Below are the code and all the weights of a small trained network. Each question names an input and a target symbol and asks about switching units off, where a switched-off unit gives its printed mean instead of its output.

import numpy as np


def w(rows, s, z=0):
    codes = np.array(rows[::2]) - 128.0
    scale = np.full(codes.shape[1], s)
    scale[-1] = z or s
    return codes * scale


def f(y):
    return y / 2 * (1 + np.tanh(0.7978845608 * (y + 0.044715 * y**3)))


def softmax(a):
    e = np.exp(a - a.max(-1, keepdims=True))
    return e / e.sum(-1, keepdims=True)


def log_softmax(a):
    a = a - a.max(-1, keepdims=True)
    return a - np.log(np.exp(a).sum(-1, keepdims=True))


def net(x, mask):
    ids = ['αβγδεζημξστφψω'.index(c) for c in x.split()]
    T = len(ids)
    res = E[ids] + P[:T]
    u = 0
    for l in range(2):
        r = res
        for j in range(3):
            rows = slice(2 * j, 2 * j + 2)
            q, k, v = (r @ M[l][rows].T for M in (Q, K, V))
            z = softmax(np.where(np.tri(T) > 0, q @ k.T / 2**0.5, -1e9)) @ v
            o = O[l][rows]
            res = res + np.where(mask[u + j], z, o[:, -1]) @ o[:, :-1]
        u += 3
        y = f(res @ A[l][:, :-1].T + A[l][:, -1])
        res = res + np.where(mask[u : u + 8], y, B[l][:, -1]) @ B[l][:, :-1]
        u += 8
    return log_softmax(res[-1] @ U[:, :-1].T + U[:, -1])


Q, K, V, O, A, B = {}, {}, {}, {}, {}, {}
E = w([
[109,92,146,120,202,129,135,63,61,141],'α',
[102,104,175,134,109,84,113,25,163,125],'β',
[146,166,99,163,108,122,149,132,85,173],'γ',
[73,82,152,110,89,147,60,125,119,50],'δ',
[148,108,103,52,104,168,69,185,84,94],'ε',
[197,59,122,134,208,118,137,137,97,200],'ζ',
[170,79,149,65,107,173,29,143,104,87],'η',
[186,146,177,176,143,81,122,70,180,114],'μ',
[138,115,11,93,165,217,109,93,195,123],'ξ',
[146,80,179,70,96,97,89,190,144,61],'σ',
[171,140,114,120,67,181,171,64,168,53],'τ',
[150,138,46,174,78,128,177,179,204,182],'φ',
[92,81,119,192,85,153,73,201,102,118],'ψ',
[98,171,101,111,194,187,171,197,193,164],'ω',
],0.012)
P = w([
[202,236,65,58,104,1,182,181,27,17],'0',
[167,93,156,145,144,137,119,105,151,112],'1',
[160,106,146,145,143,136,98,113,160,143],'2',
[113,106,157,155,138,162,107,89,147,149],'3',
[99,101,162,164,145,177,95,93,150,156],'4',
[78,94,162,187,142,192,89,89,153,161],'5',
[62,87,163,187,133,209,83,106,163,172],'6',
[54,92,142,186,130,204,98,116,157,172],'7',
[55,90,125,200,130,195,71,114,167,181],'8',
[40,88,113,193,126,213,95,125,145,195],'9',
[45,103,92,180,142,170,93,124,141,174],'10',
[89,111,97,178,139,164,84,131,125,173],'11',
],0.0055)
Q[0] = w([
[145,168,117,151,103,106,207,32,159,212],'0.h1',
[153,211,94,203,107,104,222,29,196,162],'0.h1',
[75,212,171,91,83,131,65,223,143,64],'0.h2',
[82,198,142,202,1,125,121,102,227,101],'0.h2',
[175,72,96,90,85,110,28,191,61,87],'0.h3',
[107,47,162,126,122,132,3,187,130,77],'0.h3',
],0.0061)
K[0] = w([
[43,69,78,222,88,168,83,154,204,198],'0.h1',
[48,109,78,254,106,197,121,161,228,227],'0.h1',
[196,170,241,184,64,13,168,111,105,91],'0.h2',
[48,162,223,213,151,83,196,229,175,191],'0.h2',
[187,215,58,14,121,63,188,96,129,28],'0.h3',
[204,196,33,20,143,45,217,211,43,34],'0.h3',
],0.0064)
V[0] = w([
[196,189,141,13,153,136,156,78,17,72],'0.h1',
[125,152,234,88,184,58,179,135,188,85],'0.h1',
[158,137,104,214,104,93,208,73,115,160],'0.h2',
[215,54,199,208,96,68,114,111,10,147],'0.h2',
[152,83,118,134,192,185,90,3,249,153],'0.h3',
[195,211,52,27,70,68,201,118,150,73],'0.h3',
],0.0062)
O[0] = w([
[137,239,87,69,112,107,87,60,74,160,142],'0.h1',
[84,217,203,231,228,146,48,175,114,151,38],'0.h1',
[163,172,101,200,77,83,188,61,153,145,76],'0.h2',
[212,46,39,178,75,99,92,44,34,162,127],'0.h2',
[167,67,254,131,78,220,175,112,142,145,147],'0.h3',
[76,228,176,65,74,36,134,164,93,198,250],'0.h3',
],0.006,0.0016)
A[0] = w([
[161,77,47,24,192,107,187,172,215,180,221],'0.n1',
[148,37,121,143,253,119,63,59,102,232,204],'0.n2',
[42,158,113,81,115,107,50,191,150,134,32],'0.n3',
[108,63,145,60,80,166,4,166,93,18,254],'0.n4',
[29,95,214,184,59,156,70,124,126,185,160],'0.n5',
[17,161,188,123,80,50,96,123,65,97,70],'0.n6',
[109,192,103,248,37,51,166,175,184,129,150],'0.n7',
[186,223,44,155,182,138,201,182,118,254,143],'0.n8',
],0.0054,0.0034)
B[0] = w([
[99,114,132,206,171,156,194,197,97,134,222],'0.n1',
[100,94,105,163,183,138,218,156,90,157,240],'0.n2',
[148,96,116,111,154,53,114,95,24,185,186],'0.n3',
[150,106,84,125,95,150,136,245,109,98,253],'0.n4',
[197,142,65,66,131,146,154,199,137,149,203],'0.n5',
[116,146,163,177,109,101,52,117,60,166,200],'0.n6',
[156,172,176,1,119,75,117,197,153,123,166],'0.n7',
[113,170,74,153,114,58,227,101,191,155,168],'0.n8',
],0.0067,0.0049)
Q[1] = w([
[131,62,164,132,143,77,99,195,38,106],'1.h1',
[217,174,102,30,35,15,18,114,101,31],'1.h1',
[87,123,111,99,93,21,40,198,33,111],'1.h2',
[84,168,159,160,157,101,30,227,84,79],'1.h2',
[45,139,110,253,158,188,193,56,120,86],'1.h3',
[168,147,69,153,98,176,159,75,246,80],'1.h3',
],0.0054)
K[1] = w([
[72,216,44,73,148,39,79,50,17,141],'1.h1',
[235,162,212,68,193,35,185,76,128,57],'1.h1',
[169,183,132,109,118,87,108,66,57,73],'1.h2',
[144,165,79,70,153,41,134,115,40,185],'1.h2',
[112,18,126,219,133,221,95,157,117,124],'1.h3',
[112,108,172,192,79,213,147,187,254,86],'1.h3',
],0.0053)
V[1] = w([
[75,89,56,143,214,192,227,119,93,179],'1.h1',
[87,121,230,148,98,179,76,21,59,53],'1.h1',
[254,122,94,140,198,139,104,169,111,137],'1.h2',
[84,220,84,185,151,84,168,26,163,165],'1.h2',
[113,144,225,160,195,95,165,100,189,170],'1.h3',
[20,123,171,165,219,133,62,101,107,141],'1.h3',
],0.0065)
O[1] = w([
[194,149,91,31,167,87,116,143,183,150,164],'1.h1',
[75,85,104,100,28,226,68,93,101,157,10],'1.h1',
[130,207,168,109,175,157,174,84,108,1,160],'1.h2',
[44,86,94,165,180,191,188,136,204,204,128],'1.h2',
[226,168,117,207,126,186,134,135,91,226,105],'1.h3',
[127,123,15,119,153,168,59,175,65,180,85],'1.h3',
],0.0063,0.012)
A[1] = w([
[148,39,90,152,137,219,194,115,154,67,136],'1.n1',
[165,67,118,214,111,69,216,17,129,79,33],'1.n2',
[116,157,129,41,8,133,27,141,66,187,137],'1.n3',
[85,88,66,133,182,71,75,72,39,184,90],'1.n4',
[116,191,153,126,243,64,173,139,136,217,46],'1.n5',
[113,209,83,196,185,3,143,134,65,87,86],'1.n6',
[165,185,131,26,191,89,127,146,169,40,117],'1.n7',
[151,109,212,61,28,49,174,59,156,68,251],'1.n8',
],0.0053,0.0026)
B[1] = w([
[60,194,185,193,58,66,16,94,127,142,190],'1.n1',
[145,178,15,192,70,28,56,232,133,116,179],'1.n2',
[146,179,135,168,15,151,41,182,240,128,176],'1.n3',
[100,156,160,13,172,68,92,99,150,235,170],'1.n4',
[152,74,105,135,81,202,89,85,206,78,243],'1.n5',
[171,79,128,138,179,243,54,108,73,138,236],'1.n6',
[125,112,222,131,79,232,150,121,160,220,248],'1.n7',
[149,119,44,71,70,97,254,102,28,132,212],'1.n8',
],0.0054,0.011)
U = w([
[117,43,103,148,40,225,94,167,142,151,2],'α',
[105,96,212,114,97,89,92,76,178,233,56],'β',
[65,158,20,76,140,73,140,182,172,159,113],'γ',
[123,241,158,133,176,83,64,156,135,113,107],'δ',
[57,131,181,175,148,177,199,153,47,168,120],'ε',
[234,34,39,108,126,129,67,126,114,187,58],'ζ',
[84,47,94,107,180,159,195,205,51,79,137],'η',
[200,162,205,250,149,147,67,71,104,85,145],'μ',
[159,94,188,15,172,69,154,20,89,233,165],'ξ',
[49,59,153,166,185,78,120,145,151,80,199],'σ',
[127,155,130,116,35,209,155,9,109,107,196],'τ',
[167,210,152,97,104,28,181,255,125,181,69],'φ',
[109,112,59,152,91,79,56,211,196,6,141],'ψ',
[93,186,238,69,163,250,113,113,227,100,192],'ω',
],0.0045,0.0047)

Each question gives the input, a string of symbols that net reads in full, and the target symbol t.
The units are the heads (2 rows each of Q, K, V and O) and the neurons (one row each of A and B). Each row of codes is followed by its name. A weight is (code - 128) times the scale printed after its matrix; where a second scale follows, it is the last column's (O, A, B and U).
mask holds one flag per unit, layer by layer, with each layer's heads first. A switched-off unit (its flag False) gives its mean, the last column of its rows in O or B, instead of its output. The means were averaged over made-up inputs and are rounded, as every weight is.
A unit's drop is (log p(t) with every unit on - log p(t) with that unit switched off) / (log p(t) with every unit on - log p(t) with every unit switched off).
The circuit of an input: a set's keep is (log p(t) with only the set's units on - log p(t) with every unit switched off) / (log p(t) with every unit on - log p(t) with every unit switched off). Starting from the 12 units with the biggest drops (on a tie, the unit counted first), units are removed one at a time, each time the one whose removal leaves the highest keep (on an exact tie, the one counted first), for as long as the keep stays at least 0.8.
circuit, biggest first: the units of the circuit, biggest drop first
unit that matters most: the unit with the biggest drop
k most important neurons: the k neurons with the biggest drops, biggest first
k most important neurons of layer l: the k neurons of layer l with the biggest drops, biggest first
heads that matter: for each layer, one digit per head in row order, 1 if its drop is at least 0.15 and else 0, layers parted by /
input γ β ω ζ ζ ψ φ γ ζ, target μ: unit that matters most	0.h3
input β σ μ β ζ ζ, target ζ: heads that matter	010 / 101
input γ τ ξ γ γ ζ β ζ ε ξ α, target ω: circuit, biggest first	0.h2, 1.n8, 1.n2
input φ φ β, target φ: 2 most important neurons of layer 1	1.n2, 1.n8
input δ ξ δ ζ γ β δ ε φ ψ μ, target ψ: circuit, biggest first	1.n2, 0.h1, 0.h3
input τ ζ β ω τ ω ξ β ξ δ, target β: heads that matter	101 / 010
input φ ω φ σ, target μ: 3 most important neurons	1.n6, 1.n5, 0.n6
input ε σ ε η σ τ ψ, target ξ: 2 most important neurons	0.n3, 1.n4
input ε ω δ μ η φ ξ μ ζ, target ω: circuit, biggest first	0.h2, 1.n8
input β ε δ, target α: heads that matter	000 / 110
input α ψ ζ ζ, target μ: heads that matter	001 / 010
input φ α ζ η ζ α σ η γ ω, target ω: heads that matter	000 / 100
input δ τ β ε ζ ε ε γ α σ, target ψ: 2 most important neurons	1.n3, 0.n6
input η ε σ α ξ γ ξ μ τ σ δ, target τ: unit that matters most	1.h2
input γ η δ ζ ε, target σ: heads that matter	011 / 111
input ξ ε τ η ε γ σ η, target φ: circuit, biggest first	0.h3, 0.n4, 1.n5, 1.n6
input ψ α ζ β σ, target η: heads that matter	001 / 001
input ω τ ξ δ, target ζ: 2 most important neurons of layer 1	1.n5, 1.n6
input β σ τ, target τ: 2 most important neurons of layer 0	0.n2, 0.n1
input η ζ σ γ α φ β ω ξ γ ξ σ, target τ: heads that matter	010 / 111
input ξ φ γ ξ η γ η, target φ: heads that matter	001 / 000
input η ξ ζ ζ φ δ ζ, target ε: unit that matters most	1.h1
input γ ξ ξ μ, target ξ: 3 most important neurons	0.n1, 1.n8, 1.n3
input ξ φ γ ξ ω ψ ω ε δ ε, target φ: heads that matter	001 / 010
input ψ ψ ψ ε μ ε η η φ δ, target η: 2 most important neurons	0.n4, 1.n8
input ψ ε ζ σ μ ξ ζ, target ω: heads that matter	010 / 100
input δ μ γ α β η, target ψ: heads that matter	001 / 101
input ψ φ τ τ ζ φ φ σ β ω β ψ, target η: 2 most important neurons of layer 1	1.n8, 1.n1
input γ α β β β β δ σ δ ω μ, target ω: heads that matter	011 / 100
